Here is a tiny trained network, its code and every weight. The questions are about switching its units off for an input and a class, where a switched-off unit gives its printed mean instead of its output.

import numpy as np


def w(rows, s, z=0):
    codes = np.array(rows[::2]) - 128.0
    scale = np.full(codes.shape[1], s)
    scale[-1] = z or s
    return codes * scale


def f(y):
    return np.maximum(y, 0)


def log_softmax(a):
    a = a - a.max(-1, keepdims=True)
    return a - np.log(np.exp(a).sum(-1, keepdims=True))


def net(x, mask):
    res = np.array(x, float).reshape(1, 2) / 4 @ E
    y = f(res @ A[0][:, :-1].T + A[0][:, -1])
    res = res + np.where(mask, y, B[0][:, -1]) @ B[0][:, :-1]
    return log_softmax(res[-1] @ U[:, :-1].T + U[:, -1])


A, B = {}, {}
E = w([
[157,212,210,69,187,115,70,58,70,210,150,101],'x0',
[169,110,186,75,103,210,131,99,151,59,250,203],'x1',
],0.011)
A[0] = w([
[145,146,111,81,127,119,108,114,123,161,166,63,164],'neuron 1',
[132,131,154,96,161,60,109,67,52,164,157,125,78],'neuron 2',
[143,184,220,65,126,161,130,71,93,198,98,128,81],'neuron 3',
[151,119,134,126,119,152,129,119,136,129,140,88,214],'neuron 4',
[186,136,156,119,142,118,73,71,114,192,185,115,144],'neuron 5',
[193,104,139,129,115,190,174,144,159,83,216,206,130],'neuron 6',
[88,112,88,134,111,154,159,214,232,111,111,164,182],'neuron 7',
[52,176,74,210,151,46,136,199,87,222,43,74,92],'neuron 8',
[125,115,180,85,122,206,186,119,120,82,221,212,111],'neuron 9',
[90,39,87,207,35,164,212,117,162,40,128,167,93],'neuron 10',
[172,193,175,95,137,155,86,130,57,191,138,141,93],'neuron 11',
[114,167,147,132,108,153,78,140,139,177,131,149,168],'neuron 12',
[106,63,37,170,75,167,194,203,188,82,127,164,81],'neuron 13',
[91,130,144,78,131,153,143,81,174,137,82,136,250],'neuron 14',
[167,119,194,115,86,163,121,136,127,100,214,169,88],'neuron 15',
[106,189,162,66,183,138,84,105,115,126,103,180,119],'neuron 16',
[185,211,134,105,140,175,102,57,98,131,132,110,144],'neuron 17',
[175,139,197,83,108,210,119,61,180,82,177,255,97],'neuron 18',
[139,160,146,134,189,106,92,79,123,158,155,120,123],'neuron 19',
[136,157,145,107,107,109,151,126,92,120,162,155,249],'neuron 20',
],0.0082,0.011)
B[0] = w([
[125,142,149,146,183,132,122,150,130,97,125,117,177],'neuron 1',
[166,167,112,132,127,59,184,155,104,191,196,160,178],'neuron 2',
[137,220,178,193,165,65,174,145,90,112,195,155,197],'neuron 3',
[131,84,150,81,188,219,164,127,193,84,91,43,184],'neuron 4',
[162,162,126,148,175,132,102,181,124,108,166,115,200],'neuron 5',
[117,125,110,151,135,80,64,70,124,183,107,137,208],'neuron 6',
[180,141,141,160,183,175,145,167,106,87,148,90,201],'neuron 7',
[66,114,19,95,28,63,54,52,107,171,67,178,248],'neuron 8',
[85,127,82,84,87,70,101,83,115,121,86,141,212],'neuron 9',
[164,179,154,208,131,117,167,213,108,111,190,150,205],'neuron 10',
[149,205,138,203,123,101,122,187,113,155,171,184,192],'neuron 11',
[147,122,129,150,175,134,131,139,157,97,127,73,168],'neuron 12',
[171,195,166,223,134,100,161,181,115,156,194,135,199],'neuron 13',
[147,36,148,134,216,236,130,104,240,76,94,69,209],'neuron 14',
[66,162,53,115,42,6,65,68,85,209,75,171,186],'neuron 15',
[170,142,160,136,116,128,159,154,109,116,156,134,178],'neuron 16',
[126,154,117,183,165,151,162,166,95,131,156,134,196],'neuron 17',
[120,115,63,124,69,69,89,96,100,152,84,133,221],'neuron 18',
[156,185,116,177,157,121,131,164,181,96,158,145,180],'neuron 19',
[115,18,140,94,238,254,134,113,214,28,67,38,209],'neuron 20',
],0.0084,0.017)
U = w([
[167,153,142,156,141,125,145,190,120,123,191,133,89],'0',
[104,132,90,121,101,94,98,61,117,136,72,139,98],'1',
[141,83,142,116,166,254,134,124,163,103,86,98,254],'2',
[119,128,172,89,100,147,159,123,89,142,136,143,80],'3',
[128,118,153,76,109,159,163,122,91,154,141,143,80],'4',
[123,122,165,85,101,146,175,113,112,138,147,154,81],'5',
],0.024,0.008)

Each question gives the input, the list of numbers given to net, and the class t.
The units are the neurons (one row each of A and B). Each row of codes is followed by its name. A weight is (code - 128) times the scale printed after its matrix; where a second scale follows, it is the last column's (A, B and U).
mask holds one flag per neuron, in row order. A switched-off neuron (its flag False) gives its mean, the last column of its row in B, instead of its output. The means were averaged over made-up inputs and are rounded, as every weight is.
A unit's drop is (log p(t) with every unit on - log p(t) with that unit switched off) / (log p(t) with every unit on - log p(t) with every unit switched off).
most important unit: the unit with the biggest drop
k most important neurons: the k neurons with the biggest drops, biggest first
drop of u: that unit's drop, to one decimal
input [-3,-1], class 2: 3 most important neurons	neuron 3; neuron 11; neuron 2
input [-7,-6], class 0: most important unit	neuron 13
input [-2,-3], class 2: 2 most important neurons	neuron 15; neuron 18
input [-1,-3], class 2: 2 most important neurons	neuron 15; neuron 18
input [6,7], class 1: 2 most important neurons	neuron 15; neuron 18
input [-3,-3], class 2: 3 most important neurons	neuron 3; neuron 15; neuron 11
input [-8,-8], class 0: 2 most important neurons	neuron 13; neuron 10
input [-3,-2], class 2: 3 most important neurons	neuron 3; neuron 11; neuron 2
input [-5,7], class 1: 2 most important neurons	neuron 9; neuron 15
input [-1,3], class 2: drop of neuron 8	1.2
input [0,4], class 1: drop of neuron 18	0.2
input [7,-7], class 0: drop of neuron 15	0.1
